B = [[38, -38, 24, 40, -40, -1, 38, 35, -38, -36, -37, 40, 23, -39, 38], [-11, 10, 69, -14, 8, 0, -12, -11, 9, 12, 11, -19, 69, 8, -12], [-31, 27, 51, -31, 27, 0, -30, -30, 27, 27, 28, -35, 50, 26, -31], [32, -33, 57, 29, -36, 0, 32, 30, -36, -32, -30, 27, 56, -37, 31], [-38, 36, 11, -39, 36, 0, -39, -36, 37, 36, 35, -40, 11, 38, -38]]
Indices start at 1.
row 1 col 1 => 38
row 1 col 8 => 35
row 1 col 6 => -1
row 4 col 6 => 0
row 5 col 5 => 36
row 4 col 13 => 56
row 2 col 1 => -11
row 2 col 3 => 69
row 5 col 1 => -38
row 2 col 5 => 8
row 5 col 6 => 0
row 3 col 15 => -31
row 1 col 3 => 24
row 5 col 7 => -39
row 3 col 9 => 27
row 1 col 14 => -39
row 4 col 3 => 57
row 4 col 1 => 32
row 5 col 9 => 37
row 1 col 10 => -36
row 3 col 5 => 27
row 3 col 6 => 0
row 4 col 8 => 30
row 2 col 15 => -12
row 1 col 2 => -38
row 3 col 7 => -30
row 5 col 8 => -36
row 3 col 12 => -35
row 1 col 5 => -40
row 1 col 11 => -37
row 4 col 9 => -36
row 5 col 12 => -40

a =
array([[ 1.54,  0.56,  2.24, -0.21,  0.25],
       [ 0.28,  0.14,  0.80,  0.32, -1.76],
       [ 2.67,  0.14,  0.56,  0.36, -0.25],
       [ 1.16,  0.20,  0.03,  0.47,  0.25],
       [ 0.08, -0.27,  1.00,  0.72,  0.25],
       [ 0.66,  0.52,  0.80, -0.23,  0.92],
       [ 0.75, -0.85,  1.53, -1.07,  0.25],
       [ 0.75,  0.14,  0.80, -0.65,  1.10],
       [ 0.75,  0.14,  0.80,  0.44,  0.25]])
Indices start at 1.
(1, 1) -> 1.54
(3, 1) -> 2.67
(5, 3) -> 1.00
(4, 1) -> 1.16
(7, 4) -> -1.07
(5, 4) -> 0.72
(7, 3) -> 1.53
(3, 4) -> 0.36
(2, 5) -> -1.76
(1, 3) -> 2.24
(3, 5) -> -0.25
(8, 4) -> -0.65
(8, 2) -> 0.14
(9, 1) -> 0.75
(8, 1) -> 0.75
(5, 2) -> -0.27
(2, 1) -> 0.28
(1, 5) -> 0.25
(5, 5) -> 0.25
(8, 3) -> 0.80
(5, 1) -> 0.08
(9, 2) -> 0.14
(4, 3) -> 0.03
(4, 2) -> 0.20
(2, 4) -> 0.32
(8, 5) -> 1.10
(4, 5) -> 0.25
(6, 3) -> 0.80

X = [[140, 131, 124, 93, 140, 90, 100, 109, 106, 78, 59, 116, 92, 125, 118], [151, 136, 128, 87, 145, 82, 98, 106, 109, 73, 53, 122, 86, 131, 116], [196, 159, 142, 66, 164, 51, 91, 95, 122, 55, 36, 147, 63, 158, 107], [198, 160, 143, 65, 165, 50, 91, 95, 123, 55, 36, 148, 62, 158, 107], [85, 106, 108, 117, 122, 127, 106, 124, 85, 93, 68, 82, 119, 93, 133], [138, 128, 122, 95, 134, 91, 102, 108, 109, 85, 71, 117, 94, 124, 114], [91, 109, 109, 114, 124, 123, 105, 122, 87, 91, 66, 86, 116, 96, 131], [109, 114, 113, 108, 122, 111, 106, 115, 100, 96, 82, 102, 109, 108, 120], [143, 131, 124, 92, 136, 88, 101, 106, 110, 83, 69, 121, 91, 128, 113], [94, 115, 114, 110, 140, 121, 100, 127, 76, 73, 32, 78, 113, 96, 142], [145, 132, 124, 91, 138, 87, 100, 106, 110, 81, 66, 121, 90, 128, 114], [107, 112, 112, 109, 120, 112, 107, 115, 101, 99, 86, 102, 110, 107, 119], [86, 110, 111, 114, 135, 126, 102, 128, 76, 79, 39, 75, 117, 92, 142], [214, 166, 147, 58, 166, 39, 90, 89, 132, 55, 41, 160, 55, 168, 99]]
Indices start at 1.
(1, 1) = 140
(5, 2) = 106
(4, 13) = 62
(10, 8) = 127
(5, 10) = 93
(14, 10) = 55
(7, 4) = 114
(1, 15) = 118
(11, 5) = 138
(7, 3) = 109
(2, 15) = 116
(5, 6) = 127
(13, 4) = 114
(14, 12) = 160
(3, 3) = 142
(12, 2) = 112
(2, 8) = 106
(10, 5) = 140
(1, 9) = 106
(11, 14) = 128
(2, 5) = 145
(12, 9) = 101
(12, 12) = 102
(13, 11) = 39
(1, 11) = 59
(13, 2) = 110
(8, 2) = 114
(4, 10) = 55
(2, 4) = 87
(13, 7) = 102
(3, 14) = 158
(14, 8) = 89
(2, 9) = 109
(4, 4) = 65
(5, 3) = 108
(10, 13) = 113
(11, 11) = 66
(13, 15) = 142

x =
[[1 5 5 4 3 4 6 6 1]
 [3 0 4 7 0 1 6 1 2]
 [2 6 3 4 1 4 5 5 5]
 [4 4 3 1 3 3 4 1 5]
 [2 1 1 3 5 7 1 3 6]
 [4 2 5 4 6 5 4 7 6]
 [5 6 6 1 1 5 4 4 3]
 [1 3 1 6 2 4 5 5 3]
 [5 6 7 4 3 2 2 3 4]
 [2 5 3 4 6 6 6 2 2]
 [3 5 1 3 7 5 7 2 5]
 [2 4 3 3 4 2 4 4 7]]
Rows and columns are counted from 1.
(1, 1) => 1
(4, 7) => 4
(5, 7) => 1
(9, 5) => 3
(3, 5) => 1
(4, 6) => 3
(1, 8) => 6
(2, 8) => 1
(5, 5) => 5
(7, 4) => 1
(7, 7) => 4
(4, 3) => 3
(10, 3) => 3
(5, 1) => 2
(12, 5) => 4
(12, 8) => 4
(4, 8) => 1
(3, 8) => 5
(10, 2) => 5
(9, 3) => 7
(3, 1) => 2
(10, 4) => 4
(7, 1) => 5
(10, 7) => 6
(4, 2) => 4
(6, 7) => 4
(9, 8) => 3
(7, 3) => 6
(1, 5) => 3
(2, 2) => 0
(5, 2) => 1
(1, 4) => 4
(3, 2) => 6
(11, 6) => 5
